Here is a tiny trained network, its code and every weight. The questions are about switching its units off for an input and a target symbol, where a switched-off unit gives its printed mean instead of its output.

import numpy as np


def w(rows, s, z=0):
    codes = np.array(rows[::2]) - 128.0
    scale = np.full(codes.shape[1], s)
    scale[-1] = z or s
    return codes * scale


def norm(h):
    return h / np.sqrt((h * h).mean(-1, keepdims=True) + 1e-5)


def f(y):
    return np.maximum(y, 0)


def softmax(a):
    e = np.exp(a - a.max(-1, keepdims=True))
    return e / e.sum(-1, keepdims=True)


def log_softmax(a):
    a = a - a.max(-1, keepdims=True)
    return a - np.log(np.exp(a).sum(-1, keepdims=True))


def net(x, mask):
    ids = ['ΔΠΩβεζηλφ'.index(c) for c in x.split()]
    T = len(ids)
    res = E[ids] + P[:T]
    u = 0
    for l in range(3):
        q, k, v = (norm(res) @ M[l].T for M in (Q, K, V))
        z = softmax(np.where(np.tri(T) > 0, q @ k.T / 2**0.5, -1e9)) @ v
        res = res + np.where(mask[u], z, O[l][:, -1]) @ O[l][:, :-1]
        u += 1
        y = f(norm(res) @ A[l][:, :-1].T + A[l][:, -1])
        res = res + np.where(mask[u : u + 4], y, B[l][:, -1]) @ B[l][:, :-1]
        u += 4
    return log_softmax(norm(res)[-1] @ U[:, :-1].T + U[:, -1])


Q, K, V, O, A, B = {}, {}, {}, {}, {}, {}
E = w([
[121,97,105,55],'Δ',
[30,61,172,116],'Π',
[91,104,172,77],'Ω',
[91,163,74,147],'β',
[186,175,187,132],'ε',
[131,196,118,112],'ζ',
[218,79,67,181],'η',
[93,67,75,151],'λ',
[166,79,175,251],'φ',
],0.019)
P = w([
[94,75,127,52],'0',
[127,66,117,70],'1',
[144,50,112,76],'2',
[173,42,93,95],'3',
[181,40,108,97],'4',
[253,110,81,175],'5',
[249,109,93,173],'6',
[195,228,205,142],'7',
],0.0045)
Q[0] = w([
[137,3,23,121],'L0H1',
[137,169,6,38],'L0H1',
],0.0037)
K[0] = w([
[216,111,87,2],'L0H1',
[230,169,81,205],'L0H1',
],0.004)
V[0] = w([
[162,214,63,143],'L0H1',
[216,255,72,122],'L0H1',
],0.0055)
O[0] = w([
[173,221,3,239,55],'L0H1',
[124,90,188,55,3],'L0H1',
],0.0068,0.00055)
A[0] = w([
[1,191,64,47,121],'L0N1',
[146,208,50,91,36],'L0N2',
[78,68,62,181,255],'L0N3',
[235,60,92,78,162],'L0N4',
],0.0066,0.0018)
B[0] = w([
[202,67,128,238,239],'L0N1',
[194,255,146,124,204],'L0N2',
[38,208,37,95,253],'L0N3',
[25,70,117,17,218],'L0N4',
],0.0053,0.0041)
Q[1] = w([
[102,1,125,125],'L1H1',
[119,61,131,83],'L1H1',
],0.0091)
K[1] = w([
[97,82,167,254],'L1H1',
[135,116,150,171],'L1H1',
],0.0079)
V[1] = w([
[44,232,92,99],'L1H1',
[26,245,78,4],'L1H1',
],0.0038)
O[1] = w([
[83,53,224,171,56],'L1H1',
[97,254,62,19,3],'L1H1',
],0.0082,0.00071)
A[1] = w([
[195,133,164,92,3],'L1N1',
[133,134,73,138,145],'L1N2',
[122,8,173,112,139],'L1N3',
[108,89,106,99,82],'L1N4',
],0.014,0.0049)
B[1] = w([
[127,127,154,142,153],'L1N1',
[7,201,125,149,185],'L1N2',
[144,213,146,154,254],'L1N3',
[102,106,131,136,169],'L1N4',
],0.013,0.0084)
Q[2] = w([
[158,87,117,109],'L2H1',
[146,1,94,60],'L2H1',
],0.013)
K[2] = w([
[136,169,160,73],'L2H1',
[121,140,108,2],'L2H1',
],0.018)
V[2] = w([
[112,138,143,150],'L2H1',
[52,169,111,1],'L2H1',
],0.0074)
O[2] = w([
[47,144,131,173,212],'L2H1',
[107,136,123,3,2],'L2H1',
],0.014,0.0027)
A[2] = w([
[136,163,135,73,44],'L2N1',
[2,76,93,136,139],'L2N2',
[251,169,100,57,255],'L2N3',
[84,136,35,139,234],'L2N4',
],0.0094,0.0034)
B[2] = w([
[163,115,29,107,162],'L2N1',
[128,55,153,170,228],'L2N2',
[139,76,170,170,195],'L2N3',
[251,132,111,131,254],'L2N4',
],0.012,0.0056)
U = w([
[123,92,116,60,238],'Δ',
[3,116,183,141,94],'Π',
[72,193,182,89,137],'Ω',
[75,180,106,172,245],'β',
[170,90,199,108,175],'ε',
[202,199,122,100,4],'ζ',
[201,67,65,131,49],'η',
[58,52,92,126,192],'λ',
[111,101,148,237,56],'φ',
],0.014,0.004)

Each question gives the input, a string of symbols that net reads in full, and the target symbol t.
The units are the heads (2 rows each of Q, K, V and O) and the neurons (one row each of A and B). Each row of codes is followed by its name. A weight is (code - 128) times the scale printed after its matrix; where a second scale follows, it is the last column's (O, A, B and U).
mask holds one flag per unit, layer by layer, with each layer's heads first. A switched-off unit (its flag False) gives its mean, the last column of its rows in O or B, instead of its output. The means were averaged over made-up inputs and are rounded, as every weight is.
A unit's drop is (log p(t) with every unit on - log p(t) with that unit switched off) / (log p(t) with every unit on - log p(t) with every unit switched off).
The circuit of an input: a set's keep is (log p(t) with only the set's units on - log p(t) with every unit switched off) / (log p(t) with every unit on - log p(t) with every unit switched off). Starting from the 12 units with the biggest drops (on a tie, the unit counted first), units are removed one at a time, each time the one whose removal leaves the highest keep (on an exact tie, the one counted first), for as long as the keep stays at least 0.8.
units of the circuit, in order: the units of the circuit, biggest drop first
most important unit: the unit with the biggest drop
top k neurons: the k neurons with the biggest drops, biggest first
top k neurons in layer l: the k neurons of layer l with the biggest drops, biggest first
drop when u is switched off: that unit's drop, to one decimal
input Π λ φ ε Δ, target φ: most important unit => L1H1
input ε β Π ζ β β β η, target η: units of the circuit, in order => [L1N3, L2H1]
input Δ ε Ω, target Ω: top 2 neurons in layer 0 => [L0N3, L0N1]
input β λ λ, target λ: top 3 neurons => [L0N3, L2N2, L1N3]
input ζ β η ε η Π Ω, target Ω: top 2 neurons in layer 0 => [L0N4, L0N1]
input ε λ φ η ζ, target φ: top 2 neurons => [L0N3, L1N3]
input β η η β Ω λ ε, target ε: top 4 neurons => [L1N2, L1N3, L0N4, L0N1]
input φ ε Ω ζ, target φ: top 3 neurons => [L0N3, L1N3, L0N1]
input Ω Δ ζ ζ ζ λ, target λ: top 2 neurons => [L1N3, L2N2]
input λ ζ β Π Ω ε, target ε: top 2 neurons => [L1N2, L1N3]
input Ω φ Π, target φ: top 2 neurons => [L1N3, L1N2]
input Π λ ζ, target ζ: top 2 neurons => [L1N3, L0N1]
input β Δ β Π ε ζ ζ η, target η: top 2 neurons in layer 2 => [L2N4, L2N2]
input Π ε Δ, target Δ: units of the circuit, in order => [L2H1]
input ε Π φ β ζ Δ, target φ: drop when L2H1 is switched off => 1.8
input η λ ζ ζ λ β φ ε, target φ: drop when L1N2 is switched off => 0.1
input Δ Ω ζ, target ζ: drop when L0N1 is switched off => 0.3
input φ ζ Ω ζ β β ζ ε, target φ: drop when L1N3 is switched off => 0.2
